Here is a tiny trained network, its code and every weight. The questions are about switching its units off for an input and a class, where a switched-off unit gives its printed mean instead of its output.

import numpy as np


def w(rows, s, z=0):
    codes = np.array(rows[::2]) - 128.0
    scale = np.full(codes.shape[1], s)
    scale[-1] = z or s
    return codes * scale


def norm(h):
    return h / np.sqrt((h * h).mean(-1, keepdims=True) + 1e-5)


def f(y):
    return y / 2 * (1 + np.tanh(0.7978845608 * (y + 0.044715 * y**3)))


def log_softmax(a):
    a = a - a.max(-1, keepdims=True)
    return a - np.log(np.exp(a).sum(-1, keepdims=True))


def net(x, mask):
    res = np.array(x, float).reshape(1, 8) / 4 @ E
    u = 0
    for l in range(2):
        y = f(norm(res) @ A[l][:, :-1].T + A[l][:, -1])
        res = res + np.where(mask[u : u + 8], y, B[l][:, -1]) @ B[l][:, :-1]
        u += 8
    return log_softmax(norm(res)[-1] @ U[:, :-1].T + U[:, -1])


A, B = {}, {}
E = w([
[188,2,145,183,120,129,42,58,191,188,119],'x0',
[129,127,127,128,128,128,130,124,128,127,130],'x1',
[122,191,127,176,113,158,170,72,126,191,95],'x2',
[128,129,125,127,128,126,127,129,127,129,129],'x3',
[127,129,126,127,127,131,126,133,129,129,127],'x4',
[227,125,112,82,156,170,114,130,47,174,187],'x5',
[128,128,127,128,130,129,126,128,127,128,128],'x6',
[129,128,122,129,130,130,127,129,130,128,127],'x7',
],0.00077)
A[0] = w([
[37,194,112,124,144,98,196,154,146,33,92,99],'0.n0',
[222,89,83,121,191,184,89,95,106,181,152,47],'0.n1',
[103,207,141,116,105,142,163,145,145,120,109,119],'0.n2',
[157,124,76,38,164,124,98,198,74,80,195,90],'0.n3',
[182,204,104,63,144,155,181,183,2,135,187,132],'0.n4',
[110,107,143,140,118,71,64,81,131,152,119,253],'0.n5',
[124,176,134,158,117,153,157,111,107,165,112,107],'0.n6',
[71,184,103,108,144,128,142,174,148,81,98,17],'0.n7',
],0.0019,0.00082)
B[0] = w([
[250,73,182,136,78,118,85,147,40,188,202,210],'0.n0',
[108,160,180,124,48,65,174,160,29,133,183,171],'0.n1',
[153,87,129,109,145,148,119,75,103,173,149,153],'0.n2',
[208,131,240,146,132,111,137,215,191,127,122,182],'0.n3',
[60,147,105,71,204,179,167,90,202,79,106,252],'0.n4',
[126,163,108,103,124,170,151,203,149,88,129,179],'0.n5',
[146,161,92,128,150,155,173,59,121,161,143,140],'0.n6',
[211,76,168,156,88,98,102,98,89,190,178,142],'0.n7',
],0.0017)
A[1] = w([
[192,18,175,99,62,19,31,209,37,109,209,80],'1.n0',
[69,171,7,209,126,194,128,69,231,172,4,19],'1.n1',
[166,206,160,179,55,118,186,50,24,234,142,72],'1.n2',
[166,167,182,82,161,158,174,175,34,152,179,208],'1.n3',
[52,44,92,130,131,75,35,157,226,10,79,106],'1.n4',
[131,109,55,177,94,124,83,116,167,141,85,19],'1.n5',
[163,107,151,193,75,77,99,35,74,244,141,1],'1.n6',
[144,146,147,189,65,135,156,69,38,242,145,39],'1.n7',
],0.0016,0.00082)
B[1] = w([
[98,124,138,192,79,73,203,5,53,132,153,248],'1.n0',
[157,147,246,179,137,12,159,79,86,117,154,178],'1.n1',
[124,81,26,115,104,189,34,209,167,156,109,203],'1.n2',
[119,81,116,204,86,83,84,112,164,128,83,239],'1.n3',
[80,162,11,63,172,199,72,184,90,128,93,193],'1.n4',
[132,175,165,99,206,103,136,151,145,86,70,115],'1.n5',
[140,191,157,74,155,164,174,225,165,101,142,153],'1.n6',
[135,142,92,113,103,140,40,219,177,124,104,168],'1.n7',
],0.0018,0.0015)
U = w([
[149,39,170,188,47,33,152,45,29,108,206,248],'0',
[191,144,57,158,56,186,27,237,177,215,119,192],'1',
[194,106,217,35,209,135,192,213,167,33,193,57],'2',
[134,213,63,79,190,215,202,1,120,176,152,64],'3',
[27,85,21,91,201,113,42,127,104,42,62,98],'4',
[130,203,245,210,189,34,103,99,200,139,55,56],'5',
],0.0065,0.0013)

Each question gives the input, the list of numbers given to net, and the class t.
The units are the neurons (one row each of A and B). Each row of codes is followed by its name. A weight is (code - 128) times the scale printed after its matrix; where a second scale follows, it is the last column's (A, B and U).
mask holds one flag per neuron, layer by layer. A switched-off neuron (its flag False) gives its mean, the last column of its row in B, instead of its output. The means were averaged over made-up inputs and are rounded, as every weight is.
A unit's drop is (log p(t) with every unit on - log p(t) with that unit switched off) / (log p(t) with every unit on - log p(t) with every unit switched off).
The circuit of an input: a set's keep is (log p(t) with only the set's units on - log p(t) with every unit switched off) / (log p(t) with every unit on - log p(t) with every unit switched off). Starting from the 12 units with the biggest drops (on a tie, the unit counted first), units are removed one at a time, each time the one whose removal leaves the highest keep (on an exact tie, the one counted first), for as long as the keep stays at least 0.8.
units of the circuit, in order: the units of the circuit, biggest drop first
top k neurons: the k neurons with the biggest drops, biggest first
top k neurons in layer l: the k neurons of layer l with the biggest drops, biggest first
input [7,5,-6,4,-4,-2,-7,7], class 4: units of the circuit, in order -> [1.n4, 0.n0]
input [1,-5,3,5,8,-1,-6,3], class 5: top 3 neurons -> [1.n1, 0.n0, 0.n1]
input [2,-7,-1,-5,4,-5,-4,6], class 4: units of the circuit, in order -> [1.n4]
input [7,8,-5,-1,-1,0,6,4], class 4: top 2 neurons in layer 1 -> [1.n4, 1.n1]
input [-6,-6,-8,0,5,-5,-3,0], class 0: units of the circuit, in order -> [0.n0, 1.n0]
input [1,6,-7,1,3,7,8,-1], class 0: top 2 neurons in layer 1 -> [1.n0, 1.n6]
input [-3,-2,1,6,-4,-3,-7,0], class 1: top 2 neurons -> [1.n2, 1.n7]
input [-8,3,-3,-2,8,0,-5,8], class 0: top 3 neurons in layer 0 -> [0.n0, 0.n7, 0.n5]
input [4,8,0,3,-1,-8,0,-7], class 4: top 2 neurons -> [1.n4, 0.n3]
input [1,1,3,0,4,3,-3,-8], class 1: top 2 neurons -> [0.n1, 1.n0]
input [1,7,2,-3,-5,-1,-7,8], class 5: top 2 neurons -> [1.n1, 0.n0]
input [-4,-3,1,8,-3,0,2,-2], class 1: top 2 neurons in layer 0 -> [0.n0, 0.n7]
input [1,0,1,-8,-1,2,7,-8], class 1: top 2 neurons in layer 1 -> [1.n0, 1.n1]
input [3,1,-7,7,2,-2,2,-6], class 4: top 2 neurons -> [1.n4, 0.n0]
input [8,-8,4,-4,-3,-1,5,7], class 5: top 3 neurons -> [0.n0, 1.n1, 0.n7]
input [-1,0,-4,-7,2,-8,1,-7], class 0: top neuron in layer 0 -> [0.n0]
input [2,1,8,-6,-8,6,-2,-5], class 1: top 2 neurons -> [0.n1, 1.n2]
input [-2,8,6,-2,8,0,8,2], class 1: top 3 neurons -> [1.n2, 1.n0, 1.n7]
input [1,-5,0,7,0,-3,-8,-5], class 4: top 2 neurons in layer 1 -> [1.n4, 1.n5]
input [7,5,-4,3,-6,-1,8,-5], class 4: top 3 neurons -> [0.n0, 1.n4, 0.n7]
input [2,4,-8,-3,6,8,5,-3], class 0: units of the circuit, in order -> [1.n0]
input [-5,6,5,1,-3,0,4,-6], class 1: units of the circuit, in order -> [0.n0, 1.n2]
